Below is a small trained network, with its code and all its weights. Each question gives an input and a class and asks what happens when units are switched off, that is, made to give their printed mean instead of their output.

import numpy as np


def w(rows, s, z=0):
    codes = np.array(rows[::2]) - 128.0
    scale = np.full(codes.shape[1], s)
    scale[-1] = z or s
    return codes * scale


def f(y):
    return np.maximum(y, 0)


def log_softmax(a):
    a = a - a.max(-1, keepdims=True)
    return a - np.log(np.exp(a).sum(-1, keepdims=True))


def net(x, mask):
    res = np.array(x, float).reshape(1, 8) / 4 @ E
    y = f(res @ A[0][:, :-1].T + A[0][:, -1])
    res = res + np.where(mask, y, B[0][:, -1]) @ B[0][:, :-1]
    return log_softmax(res[-1] @ U[:, :-1].T + U[:, -1])


A, B = {}, {}
E = w([
[128,60,115,202],'x0',
[132,119,139,108],'x1',
[141,101,151,93],'x2',
[132,107,151,94],'x3',
[137,91,145,119],'x4',
[127,148,117,131],'x5',
[79,152,255,149],'x6',
[130,108,135,121],'x7',
],0.0079)
A[0] = w([
[73,158,213,170,45],'neuron 0',
[90,203,122,51,170],'neuron 1',
[14,152,254,160,67],'neuron 2',
[123,165,132,227,223],'neuron 3',
[68,33,118,225,251],'neuron 4',
[119,174,197,188,70],'neuron 5',
[129,109,142,100,181],'neuron 6',
[74,109,171,154,58],'neuron 7',
],0.0081,0.0026)
B[0] = w([
[104,89,36,35,200],'neuron 0',
[91,167,207,168,209],'neuron 1',
[125,119,2,20,250],'neuron 2',
[160,222,171,87,211],'neuron 3',
[126,145,200,145,253],'neuron 4',
[146,101,96,77,186],'neuron 5',
[157,171,181,203,162],'neuron 6',
[92,112,103,122,163],'neuron 7',
],0.0068,0.0052)
U = w([
[130,79,2,92,18],'0',
[114,170,247,178,254],'1',
[182,151,197,149,146],'2',
[124,154,194,165,97],'3',
],0.0063,0.002)

Each question gives the input, the list of numbers given to net, and the class t.
The units are the neurons (one row each of A and B). Each row of codes is followed by its name. A weight is (code - 128) times the scale printed after its matrix; where a second scale follows, it is the last column's (A, B and U).
mask holds one flag per neuron, in row order. A switched-off neuron (its flag False) gives its mean, the last column of its row in B, instead of its output. The means were averaged over made-up inputs and are rounded, as every weight is.
A unit's drop is (log p(t) with every unit on - log p(t) with that unit switched off) / (log p(t) with every unit on - log p(t) with every unit switched off).
The circuit of an input: a set's keep is (log p(t) with only the set's units on - log p(t) with every unit switched off) / (log p(t) with every unit on - log p(t) with every unit switched off). Starting from all 8 units, units are removed one at a time, each time the one whose removal leaves the highest keep (on an exact tie, the one counted first), for as long as the keep stays at least 0.8.
circuit, biggest first: the units of the circuit, biggest drop first
k most important neurons: the k neurons with the biggest drops, biggest first
drop of u: that unit's drop, to one decimal
input [-8,7,1,-6,7,-4,-7,-2], class 1: 3 most important neurons	[neuron 2; neuron 1; neuron 0]
input [-8,-8,5,-4,4,-5,-6,-8], class 1: 3 most important neurons	[neuron 2; neuron 1; neuron 0]
input [-7,8,-7,-1,-2,-2,-6,4], class 1: most important neuron	[neuron 2]
input [7,6,2,-3,-7,-5,-4,-6], class 1: circuit, biggest first	[neuron 2; neuron 4]
input [6,3,-4,-4,5,5,-4,-2], class 1: 3 most important neurons	[neuron 2; neuron 4; neuron 0]
input [8,-2,-3,-1,6,6,-6,-8], class 1: circuit, biggest first	[neuron 4; neuron 2]
input [-7,5,3,-6,-7,-1,-6,1], class 1: 3 most important neurons	[neuron 1; neuron 2; neuron 0]
input [6,-8,5,1,-2,-4,-4,8], class 1: 3 most important neurons	[neuron 2; neuron 4; neuron 0]
input [2,4,-8,-2,-3,-1,5,3], class 0: drop of neuron 0	0.3
input [6,-3,-7,3,3,-5,8,7], class 0: drop of neuron 2	0.6
input [8,-6,3,-7,4,3,-5,4], class 1: drop of neuron 4	0.4
input [-3,-6,-7,-6,-4,2,8,-8], class 0: drop of neuron 0	0.2
